Below is a small trained network, with its code and all its weights. Each question gives an input and a class and asks what happens when units are switched off, that is, made to give their printed mean instead of their output.

import numpy as np


def w(rows, s, z=0):
    codes = np.array(rows[::2]) - 128.0
    scale = np.full(codes.shape[1], s)
    scale[-1] = z or s
    return codes * scale


def norm(h):
    return h / np.sqrt((h * h).mean(-1, keepdims=True) + 1e-5)


def f(y):
    return y / 2 * (1 + np.tanh(0.7978845608 * (y + 0.044715 * y**3)))


def log_softmax(a):
    a = a - a.max(-1, keepdims=True)
    return a - np.log(np.exp(a).sum(-1, keepdims=True))


def net(x, mask):
    res = np.array(x, float).reshape(1, 5) / 4 @ E
    u = 0
    for l in range(2):
        y = f(norm(res) @ A[l][:, :-1].T + A[l][:, -1])
        res = res + np.where(mask[u : u + 5], y, B[l][:, -1]) @ B[l][:, :-1]
        u += 5
    return log_softmax(norm(res)[-1] @ U[:, :-1].T + U[:, -1])


A, B = {}, {}
E = w([
[187,107,98,147,61,186,89,93,51,85],'x0',
[189,109,211,130,17,68,206,104,120,119],'x1',
[178,254,116,184,202,198,196,185,106,116],'x2',
[68,164,183,183,95,182,113,113,169,96],'x3',
[97,125,16,244,118,89,136,245,190,246],'x4',
],0.013)
A[0] = w([
[209,237,146,183,137,120,224,180,135,150,39],'L0N1',
[150,70,59,59,200,147,81,118,62,118,114],'L0N2',
[104,219,248,130,141,177,125,97,137,75,37],'L0N3',
[174,189,112,107,165,130,171,150,104,144,2],'L0N4',
[22,202,47,206,238,136,121,213,239,186,228],'L0N5',
],0.018,0.0087)
B[0] = w([
[215,97,119,192,67,65,142,175,58,78,177],'L0N1',
[176,78,18,80,166,67,121,96,150,130,166],'L0N2',
[53,200,215,135,138,175,146,102,191,158,176],'L0N3',
[200,86,128,155,76,89,142,87,125,121,143],'L0N4',
[28,200,65,60,199,83,119,76,254,210,252],'L0N5',
],0.015,0.033)
A[1] = w([
[163,73,77,119,136,173,103,184,43,129,86],'L1N1',
[83,155,37,210,174,167,107,240,137,188,116],'L1N2',
[122,4,165,124,114,90,136,205,96,134,50],'L1N3',
[159,166,99,98,193,230,98,97,73,89,2],'L1N4',
[65,47,118,131,42,146,61,86,154,150,74],'L1N5',
],0.028,0.004)
B[1] = w([
[161,91,53,147,90,150,59,127,86,139,158],'L1N1',
[109,211,174,155,140,132,144,253,77,179,249],'L1N2',
[77,72,107,80,195,116,113,122,158,108,176],'L1N3',
[80,120,67,81,188,147,96,160,111,162,162],'L1N4',
[179,59,122,168,56,74,115,136,125,133,202],'L1N5',
],0.016,0.017)
U = w([
[199,176,182,225,42,122,151,170,69,109,34],'0',
[97,194,238,120,147,250,139,64,136,92,5],'1',
[219,1,15,128,111,47,82,114,103,101,141],'2',
[83,195,74,81,232,86,135,150,190,206,253],'3',
],0.0093,0.0058)

Each question gives the input, the list of numbers given to net, and the class t.
The units are the neurons (one row each of A and B). Each row of codes is followed by its name. A weight is (code - 128) times the scale printed after its matrix; where a second scale follows, it is the last column's (A, B and U).
mask holds one flag per neuron, layer by layer. A switched-off neuron (its flag False) gives its mean, the last column of its row in B, instead of its output. The means were averaged over made-up inputs and are rounded, as every weight is.
A unit's drop is (log p(t) with every unit on - log p(t) with that unit switched off) / (log p(t) with every unit on - log p(t) with every unit switched off).
The circuit of an input: a set's keep is (log p(t) with only the set's units on - log p(t) with every unit switched off) / (log p(t) with every unit on - log p(t) with every unit switched off). Starting from all 10 units, units are removed one at a time, each time the one whose removal leaves the highest keep (on an exact tie, the one counted first), for as long as the keep stays at least 0.8.
units of the circuit, in order: the units of the circuit, biggest drop first
most important unit: the unit with the biggest drop
top k neurons: the k neurons with the biggest drops, biggest first
top k neurons in layer l: the k neurons of layer l with the biggest drops, biggest first
drop when u is switched off: that unit's drop, to one decimal
input [0,-2,2,3,-4], class 1: most important unit : L0N3
input [5,-4,-3,-1,-7], class 2: top 2 neurons : [L0N5; L0N2]
input [8,-6,-5,3,-7], class 2: top 2 neurons : [L0N5; L1N5]
input [2,6,6,-4,6], class 0: top 2 neurons in layer 0 : [L0N1; L0N2]
input [6,3,5,0,-8], class 1: units of the circuit, in order : [L0N3; L0N5]
input [-8,4,7,5,-8], class 1: units of the circuit, in order : [L0N3; L0N5]
input [5,-4,-5,-5,4], class 2: units of the circuit, in order : [L0N5; L1N5]
input [2,7,6,3,-5], class 0: top 2 neurons : [L0N5; L0N1]
input [5,7,1,-8,-6], class 2: top 2 neurons : [L0N5; L0N3]
input [-1,0,-6,-7,-7], class 2: drop when L0N5 is switched off : 0.3
input [1,8,8,8,7], class 0: top 2 neurons in layer 0 : [L0N1; L0N2]
input [-8,5,1,2,-5], class 1: drop when L0N5 is switched off : 0.3
input [7,2,5,1,4], class 0: drop when L0N3 is switched off : -0.1
input [-6,-2,-1,6,-8], class 1: units of the circuit, in order : [L0N5]
input [-1,3,5,-5,-5], class 0: top 2 neurons in layer 0 : [L0N5; L0N3]
